[247  79  31  25] gives 25
[ 45 -44  16  25   1  34] gives 34
[142  55  38 158  87 211] gives 211
[7 0 7 7] gives 7
[ 60 207 144 103] gives 103
[670 120 540 892 345] gives 345
[ 458 -577  584 -193 -834] gives -834
---
[[-184.5 -191.2  188.8  -55.0 -124.6 -160.0 -116.3]
 [-178.7 -175.1    3.2  -92.1 -133.9 -139.9 -167.8]
 [-200.1 -198.9  187.3  -41.8 -121.1 -147.0 -150.1]
 [-157.8 -161.2   18.9 -113.5 -136.8 -164.4 -102.0]
 [-190.2 -178.1   17.8  -84.8 -129.8 -136.9 -174.3]
 [-192.7 -192.0  194.3  -51.8 -121.6 -158.2 -119.4]]
-184.5

[[  7.108  -3.415   5.655  -3.167  -7.248   3.228  12.986  -0.402  -7.503
    7.748   5.189   6.659   2.212]
 [  0.927   3.419  -3.168   5.747   1.607  -0.469  12.200   4.409   1.272
    2.791   4.968   4.669   6.416]
 [ -3.398   2.245   3.286   3.046  -1.720   3.542   3.578   3.098   8.711
   -2.587   6.507   7.393   6.685]
 [ 20.800   1.668   5.719  -1.018  -2.757   6.016  13.664  -1.557   5.980
   -1.159   1.668   0.191   1.822]
 [ -5.906   1.740  -6.537   6.182   3.425  -2.262  -0.317   4.695   8.779
    3.746  -2.129  -2.886   4.796]
 [ -4.643   3.035   6.694   8.781   5.856   0.933   0.075   7.297   6.992
   -2.473   6.334  -0.237   8.121]
 [  7.762   6.796   3.751   7.272   8.957   9.692  -2.111   8.254   3.117
   -2.122   2.107  -3.620  -1.179]
 [ -0.233  -1.041   0.337   3.533  -5.068  12.702   6.741   3.948   1.154
   -1.678  -0.087   6.456   4.835]
 [ -0.928   5.131  14.714   1.501   8.154   6.982  -3.218   2.921   2.375
    8.066  -1.336   1.191  -0.335]
 [  2.345   3.439   4.270   1.173  -0.222   6.341   9.399   0.688  13.247
    1.097  -0.059  -1.046   2.983]
 [  7.572  -6.775   5.685  -2.121 -18.471  -7.796   7.909  -3.591   5.428
    0.416   1.737   7.308   4.301]
 [  0.841   6.647   6.471   5.204   7.774  -5.119  -3.577   4.975   2.018
    3.827   6.998   1.688  -1.088]]
7.108

[[  3.569   3.071  -3.751   1.528   4.321   5.891 -13.308   4.061 -13.730
    6.959   9.685 -12.057]
 [  4.385  -3.030   5.975   2.352  -2.872  -7.092  21.556 -15.469  19.870
  -19.676  -6.807  12.990]
 [ -0.444   3.412   7.686   1.184  -4.392  -0.142   2.534  -1.923   4.338
   -4.448  -6.024   4.631]
 [  0.838   1.589   6.179   1.555  -3.210  -1.831   5.204  -4.213   6.083
   -6.500  -4.966   4.847]
 [  0.939   2.709   0.159   0.756   0.688   3.201  -7.391   2.618  -6.820
    3.509   2.955  -5.295]
 [  1.868  -1.444  -6.893  -0.493   4.276   2.250  -6.010   1.379  -7.639
    3.963   7.588  -7.605]
 [  0.621  -3.369   1.050  -0.348  -1.687  -4.530  12.493  -7.881  11.283
   -9.952  -4.335   7.778]
 [ -0.604  -7.770  -7.520  -2.892   1.823  -4.926  10.711  -5.893   7.712
   -5.625   0.227   4.208]
 [  2.777  -5.475 -16.421  -2.050   9.427   2.817  -9.281   2.709 -13.266
    8.262  15.183 -13.771]
 [ -4.855  -6.871   5.379  -2.573  -7.393 -11.769  25.144 -10.976  25.017
  -16.142 -16.413  20.462]
 [ -4.729   8.971   2.073  -0.523  -1.159   9.414 -27.313  17.232 -22.880
   19.926   2.944 -13.785]
 [ -9.118   2.007  14.205  -1.898 -12.244  -6.163  10.350  -0.244  15.030
   -6.015 -20.830  16.995]]
3.569

[[-23.94   6.68   8.65   6.11   2.29   5.27   9.21   8.83   8.60   1.94
   14.55   8.90  13.87]
 [ -2.35  16.01   7.51  -3.18   7.51  13.83  12.53   9.10  11.44  12.26
   10.60   9.11  13.48]
 [ 10.53   5.33   9.33   2.44   3.10   8.91  17.65   5.82  11.18  -0.05
   11.56  13.83  17.26]
 [ -7.27  15.30  10.41   5.55   8.00   7.56   8.35   4.84  10.94   9.87
    8.17   5.96   9.21]
 [ -7.53   9.71   8.58   6.20  15.66   5.66  11.59   9.04  15.77  13.98
   13.75  21.68   0.96]
 [ -9.96  10.51  10.59   8.99  10.73   5.84   9.88  13.93   6.08   5.90
   10.01  13.56   7.16]
 [-30.13  12.19  10.75   2.18   0.67  13.73  12.93  10.78   8.49  24.99
    3.84  11.60   6.07]
 [ -0.14  14.59   8.00  13.94   3.62   8.55   8.40  10.25   8.47   7.40
   12.71  19.39  14.00]
 [ 15.45   0.60   8.32   6.76   7.17   8.92   6.01  10.35  10.52  12.41
    1.40   6.21  10.66]
 [  3.29  17.95  11.96   9.14   6.90  16.37   8.40  13.30  13.58   8.28
   11.27  -3.65  10.65]
 [ 12.39  -4.03   6.63  10.22  14.77  11.28  16.83  10.06  14.28  16.67
    5.58  21.14   4.79]
 [  2.65  12.22   4.86   6.04  10.26   8.15  20.10  10.12  14.18   6.39
   10.83   9.60  11.24]]
-23.94

[[ 0.168  0.044  0.166 -0.010  0.005 -0.110  0.069  0.273 -0.112 -0.183]
 [ 0.094  0.027  0.021  0.150  0.188 -0.014  0.011  0.138  0.196 -0.027]
 [-0.046 -0.029  0.177 -0.071  0.099  0.210  0.144 -0.003 -0.011  0.296]
 [ 0.012  0.085  0.147  0.047  0.023 -0.033 -0.017  0.051  0.206  0.027]
 [ 0.113  0.036  0.268  0.110  0.065  0.138  0.015  0.098  0.204 -0.037]
 [-0.021  0.186 -0.238  0.211  0.045  0.006 -0.010  0.025  0.096  0.096]
 [ 0.163  0.044  0.235  0.005  0.117  0.008  0.045 -0.025  0.194  0.065]
 [ 0.000  0.136 -0.194  0.209  0.009 -0.108  0.164  0.175 -0.135  0.065]
 [ 0.184 -0.056  0.226 -0.057 -0.006  0.058  0.037  0.090 -0.012 -0.026]
 [ 0.045  0.127  0.036  0.043  0.113  0.079  0.088 -0.058  0.160  0.060]
 [ 0.001  0.140 -0.078  0.030 -0.027  0.039  0.123  0.000  0.012  0.001]]
0.168

[[ 0.9 -0.1  0.6  0.2  2.6 -0.1 -0.3  1.2 -0.5 -1.2 -0.4]
 [ 0.6 -0.4  0.1 -0.2  0.7 -0.1 -0.3 -0.2 -1.2 -0.9 -0.3]
 [ 1.4 -0.5  0.0 -0.1  1.3  0.2 -0.5 -0.6 -2.4 -1.1 -0.5]
 [ 0.5 -0.4  0.4  0.3  2.6 -0.2 -0.4  1.2 -0.1 -1.1 -0.4]
 [-0.9 -0.5 -0.6  0.0 -0.1 -0.5 -0.1 -0.4 -0.5  0.0 -0.5]
 [ 0.3 -0.7 -0.4  0.1  0.3  0.1 -0.1 -1.4 -1.9 -0.4 -0.3]]
0.9

[[ 0.8 -1.3  0.8  2.7 -0.6  1.4  0.1  1.1  1.0 -0.9 -1.0 -0.2  2.3 -1.5
   1.1 -0.3]
 [-0.6 -0.5  0.7 -0.2 -1.8 -0.3 -0.6 -1.2 -1.3  0.9  1.5  1.6  1.2 -0.7
  -0.2  1.6]
 [ 0.2  1.2 -0.8  1.0  0.2 -0.8  0.0 -1.3  0.9  0.2  2.5  2.3 -0.4 -0.3
  -0.3 -1.8]
 [ 2.7 -1.1 -1.9  0.5  0.4 -0.6  0.1 -1.7  1.6 -1.4  1.1 -0.3 -0.8  0.1
   1.1  1.7]
 [ 0.8  0.4 -1.9 -0.5  0.2  1.3  2.7  0.3  0.2  1.3  0.9 -1.1  1.3  1.3
  -0.7  0.0]
 [-1.1 -0.2  1.7  0.2 -1.0  1.5  0.0 -0.3  0.7 -1.4  1.5 -0.4 -0.5 -0.7
   0.8  1.5]]
0.8
---
[397 771  89 450 571 173 875] 875, 771

[7074 9174 2398 7614 3745 2760 3913] 9174, 7614

[ 31   3 -25  40 -43 -11] 40, 31

[ 20 149 193  24] 193, 149

[[ 424  321   49  317]
 [ 109  258  750  158]
 [ 637  679 -598  -18]] 750, 679

[[47 58 56 12 43 53 61]
 [70 23 45 26 99 86 24]] 99, 86

[[9 3 2 4]
 [0 2 2 3]] 9, 4
